Here is a tiny trained network, its code and every weight. The questions are about switching its units off for an input and a class, where a switched-off unit gives its printed mean instead of its output.

import numpy as np


def w(rows, s, z=0):
    codes = np.array(rows[::2]) - 128.0
    scale = np.full(codes.shape[1], s)
    scale[-1] = z or s
    return codes * scale


def f(y):
    return np.maximum(y, 0)


def log_softmax(a):
    a = a - a.max(-1, keepdims=True)
    return a - np.log(np.exp(a).sum(-1, keepdims=True))


def net(x, mask):
    res = np.array(x, float).reshape(1, 4) / 4 @ E
    y = f(res @ A[0][:, :-1].T + A[0][:, -1])
    res = res + np.where(mask, y, B[0][:, -1]) @ B[0][:, :-1]
    return log_softmax(res[-1] @ U[:, :-1].T + U[:, -1])


A, B = {}, {}
E = w([
[162,159,254,174],'x0',
[37,64,204,76],'x1',
[159,223,171,19],'x2',
[15,222,103,177],'x3',
],0.0097)
A[0] = w([
[102,83,121,201,8],'neuron 1',
[129,20,96,210,106],'neuron 2',
[216,232,103,50,65],'neuron 3',
[134,111,46,115,93],'neuron 4',
[98,139,82,92,85],'neuron 5',
[91,89,93,97,116],'neuron 6',
[77,196,111,142,2],'neuron 7',
[174,154,219,240,116],'neuron 8',
[181,168,50,157,127],'neuron 9',
[90,95,117,84,117],'neuron 10',
[176,196,103,116,105],'neuron 11',
[160,135,13,82,85],'neuron 12',
[52,52,76,64,108],'neuron 13',
[44,127,149,121,127],'neuron 14',
[96,137,162,42,112],'neuron 15',
[178,57,163,54,35],'neuron 16',
[33,227,94,159,73],'neuron 17',
[162,162,68,150,111],'neuron 18',
[89,186,112,148,20],'neuron 19',
[127,107,49,129,106],'neuron 20',
[104,147,145,16,88],'neuron 21',
[249,68,73,78,78],'neuron 22',
],0.013,0.0053)
B[0] = w([
[109,225,100,173,171],'neuron 1',
[120,208,90,190,227],'neuron 2',
[124,179,117,173,248],'neuron 3',
[130,174,140,78,194],'neuron 4',
[104,176,166,113,168],'neuron 5',
[127,150,166,121,168],'neuron 6',
[193,120,98,109,175],'neuron 7',
[118,184,178,69,225],'neuron 8',
[94,8,204,139,226],'neuron 9',
[134,85,186,123,162],'neuron 10',
[49,108,122,195,198],'neuron 11',
[128,181,161,103,231],'neuron 12',
[129,134,175,134,202],'neuron 13',
[182,65,134,146,183],'neuron 14',
[86,152,128,203,183],'neuron 15',
[202,106,91,111,195],'neuron 16',
[220,105,88,101,234],'neuron 17',
[102,66,170,149,197],'neuron 18',
[185,116,111,121,168],'neuron 19',
[131,173,164,128,193],'neuron 20',
[94,172,99,184,195],'neuron 21',
[190,125,110,132,250],'neuron 22',
],0.012,0.013)
U = w([
[86,169,53,227,45],'0',
[222,104,61,99,117],'1',
[101,85,179,170,254],'2',
[115,176,205,56,58],'3',
[94,95,117,142,216],'4',
[66,30,86,107,74],'5',
[92,3,76,94,77],'6',
],0.013,0.012)

Each question gives the input, the list of numbers given to net, and the class t.
The units are the neurons (one row each of A and B). Each row of codes is followed by its name. A weight is (code - 128) times the scale printed after its matrix; where a second scale follows, it is the last column's (A, B and U).
mask holds one flag per neuron, in row order. A switched-off neuron (its flag False) gives its mean, the last column of its row in B, instead of its output. The means were averaged over made-up inputs and are rounded, as every weight is.
A unit's drop is (log p(t) with every unit on - log p(t) with that unit switched off) / (log p(t) with every unit on - log p(t) with every unit switched off).
The circuit of an input: a set's keep is (log p(t) with only the set's units on - log p(t) with every unit switched off) / (log p(t) with every unit on - log p(t) with every unit switched off). Starting from the 12 units with the biggest drops (on a tie, the unit counted first), units are removed one at a time, each time the one whose removal leaves the highest keep (on an exact tie, the one counted first), for as long as the keep stays at least 0.8.
units of the circuit, in order: the units of the circuit, biggest drop first
k most important neurons: the k neurons with the biggest drops, biggest first
drop when u is switched off: that unit's drop, to one decimal
input [-1,7,8,-3], class 0: units of the circuit, in order	[neuron 21]
input [8,6,-2,-2], class 3: 2 most important neurons	[neuron 8; neuron 9]
input [1,-2,5,5], class 0: 2 most important neurons	[neuron 11; neuron 3]
input [-8,-7,-1,8], class 1: 3 most important neurons	[neuron 17; neuron 7; neuron 19]
input [8,-2,-8,-7], class 0: 2 most important neurons	[neuron 2; neuron 1]
input [5,-1,7,8], class 1: 2 most important neurons	[neuron 17; neuron 7]
input [4,8,6,-7], class 2: 3 most important neurons	[neuron 15; neuron 17; neuron 2]
input [-4,3,7,8], class 1: 2 most important neurons	[neuron 17; neuron 7]
input [-6,1,-4,-5], class 3: 2 most important neurons	[neuron 17; neuron 13]
input [2,4,3,-4], class 1: 4 most important neurons	[neuron 16; neuron 9; neuron 11; neuron 18]
input [7,6,8,7], class 0: units of the circuit, in order	[neuron 15; neuron 21]
input [-1,6,7,4], class 0: 2 most important neurons	[neuron 21; neuron 15]
input [1,2,-3,-1], class 4: 2 most important neurons	[neuron 3; neuron 21]
input [8,3,0,1], class 3: units of the circuit, in order	[neuron 8]
input [7,8,4,-5], class 2: 4 most important neurons	[neuron 15; neuron 12; neuron 4; neuron 21]
input [0,-5,-1,-4], class 2: 2 most important neurons	[neuron 17; neuron 9]
input [-7,-7,-3,0], class 2: 3 most important neurons	[neuron 9; neuron 18; neuron 8]
input [6,6,7,7], class 0: 2 most important neurons	[neuron 15; neuron 21]
input [0,7,5,8], class 1: drop when neuron 17 is switched off	0.5
input [-8,-5,3,4], class 3: units of the circuit, in order	[neuron 12]
input [6,-5,-3,8], class 1: drop when neuron 17 is switched off	0.4
input [-8,-4,-4,2], class 3: drop when neuron 4 is switched off	0.1
input [0,8,-6,-8], class 1: drop when neuron 11 is switched off	0.1
